Look-ups in named tables: a row name and a column name give one cell, copied from the table.

Table Fedo
|  | Durok | Gogona | Zuso | Dol | Dem | Gom |
|---|---|---|---|---|---|---|
| Zepov | 82 | 149 | 193 | 90 | 117 | 95 |
| Pino | 54 | 31 | 139 | 78 | 18 | 45 |
| Tipa | 208 | 103 | 96 | 131 | 63 | 141 |
| Lev | 174 | 148 | 187 | 165 | 115 | 68 |
| Kupes | 143 | 89 | 63 | 91 | 68 | 159 |
| Mozonev | 139 | 162 | 77 | 158 | 142 | 67 |
| Kov | 9 | 144 | 41 | 127 | 96 | 95 |
| Vud | 150 | 66 | 82 | 145 | 102 | 114 |
| Rilusad | 103 | 62 | 52 | 107 | 167 | 75 |
| Noder | 109 | 104 | 84 | 102 | 178 | 174 |
| Rep | 143 | 131 | 79 | 95 | 114 | 109 |
| Lono | 67 | 163 | 129 | 150 | 51 | 217 |
| Roz | 107 | 115 | 122 | 84 | 180 | 162 |
| Batafu | 176 | 204 | 21 | 66 | 75 | 111 |

What is the Durok of Roz in Fedo? 107
What is the Durok of Rep in Fedo? 143
What is the Gogona of Mozonev in Fedo? 162
What is the Gogona of Zepov in Fedo? 149
What is the Zuso of Rilusad in Fedo? 52
What is the Dem of Pino in Fedo? 18
What is the Durok of Tipa in Fedo? 208
What is the Zuso of Noder in Fedo? 84
What is the Durok of Rilusad in Fedo? 103
What is the Zuso of Rep in Fedo? 79
What is the Durok of Zepov in Fedo? 82
What is the Gogona of Vud in Fedo? 66
What is the Zuso of Zepov in Fedo? 193
What is the Zuso of Kupes in Fedo? 63
What is the Gogona of Lev in Fedo? 148

Gadanov =
	Bok	Gidadu	Leri	Neguk	Vos	Bur
Bomun	-1.448	-1.135	-1.370	-0.672	-1.998	-1.508
Vir	-1.630	-0.883	-1.257	2.047	0.458	-1.533
Mili	-2.925	-4.020	3.882	-6.422	3.869	0.184
Fak	0.929	0.861	-5.478	1.905	-6.393	-4.297
Das	-0.546	0.564	-2.235	-0.921	-0.294	-0.867
Suse	-2.238	-2.044	-1.026	-0.886	-0.001	-1.439
Rilosa	-3.837	-1.401	-2.079	7.493	-6.811	-6.747

What is the Gidadu of Suse in Gadanov?
-2.044
What is the Gidadu of Rilosa in Gadanov?
-1.401
What is the Leri of Rilosa in Gadanov?
-2.079
What is the Gidadu of Vir in Gadanov?
-0.883
What is the Bur of Suse in Gadanov?
-1.439
What is the Vos of Bomun in Gadanov?
-1.998
What is the Neguk of Das in Gadanov?
-0.921
What is the Leri of Bomun in Gadanov?
-1.370
What is the Bok of Das in Gadanov?
-0.546
What is the Vos of Suse in Gadanov?
-0.001
What is the Leri of Suse in Gadanov?
-1.026
What is the Gidadu of Bomun in Gadanov?
-1.135

Table Mopug
|  | Rofa | Temo | Mit | Kam | Razi | Fepa |
|---|---|---|---|---|---|---|
| Nizem | 243 | 154 | 96 | 110 | 149 | 198 |
| Mudadab | 134 | 100 | 175 | 162 | 213 | 181 |
| Komidop | 165 | 132 | 134 | 136 | 171 | 68 |
| Mib | 111 | 51 | 104 | 197 | 180 | 168 |
| Miz | 179 | 170 | 97 | 82 | 233 | 62 |
| Bezogir | 108 | 189 | 118 | 138 | 233 | 127 |
| Sed | 110 | 189 | 135 | 123 | 85 | 57 |
| Tado | 163 | 102 | 198 | 96 | 232 | 137 |
| Pado | 96 | 148 | 188 | 180 | 217 | 134 |

Mit of Mudadab is 175
Razi of Tado is 232
Razi of Sed is 85
Razi of Mib is 180
Rofa of Tado is 163
Kam of Mib is 197
Temo of Mib is 51
Mit of Sed is 135
Mit of Pado is 188
Rofa of Mudadab is 134
Razi of Nizem is 149
Mit of Mib is 104
Temo of Tado is 102
Fepa of Sed is 57
Mit of Tado is 198
Mit of Nizem is 96
Row with the largest Rofa: Nizem

Table Nizilo
	Nipipov	Zun	Ved
Dag	4.21	6.77	2.43
Resosi	3.53	5.01	7.44
Fipupu	4.60	8.82	6.20
Los	3.80	9.58	6.24

Resosi, Zun => 5.01
Los, Ved => 6.24
Los, Nipipov => 3.80
Fipupu, Nipipov => 4.60
Fipupu, Zun => 8.82
Dag, Zun => 6.77
Resosi, Ved => 7.44
Fipupu, Ved => 6.20
Los, Zun => 9.58
Which row has the largest Nipipov? Fipupu

Dum =
         Zuligu  Lomoso  Virir  Vuz  Mano  Reko
Rimat       6.1     6.0    2.6  6.5   6.8   6.0
Vel         3.8     3.9    6.4  3.1   2.6   2.9
Fug         4.4     4.0    7.7  2.7   4.3   3.8
Mib         3.5     3.2    7.2  2.7   4.1   4.2
Gedim       5.2     4.9    5.9  3.7   3.7   3.0
Vupodi      3.6     3.6    6.6  4.2   4.7   5.3
Fuboto      2.8     2.6    7.3  2.4   3.2   4.4
Zan         4.4     4.9    4.5  4.7   3.0   3.3
Mam         4.4     4.4    4.6  4.4   4.9   5.2
Vugevad     3.0     3.4    6.3  3.9   2.6   3.6
Miluk       5.3     5.7    3.2  6.3   4.7   4.5

Mano of Zan is 3.0
Lomoso of Zan is 4.9
Vuz of Miluk is 6.3
Lomoso of Mam is 4.4
Reko of Gedim is 3.0
Lomoso of Mib is 3.2
Vuz of Fug is 2.7
Virir of Fuboto is 7.3
Virir of Fug is 7.7
Row with the largest Zuligu: Rimat

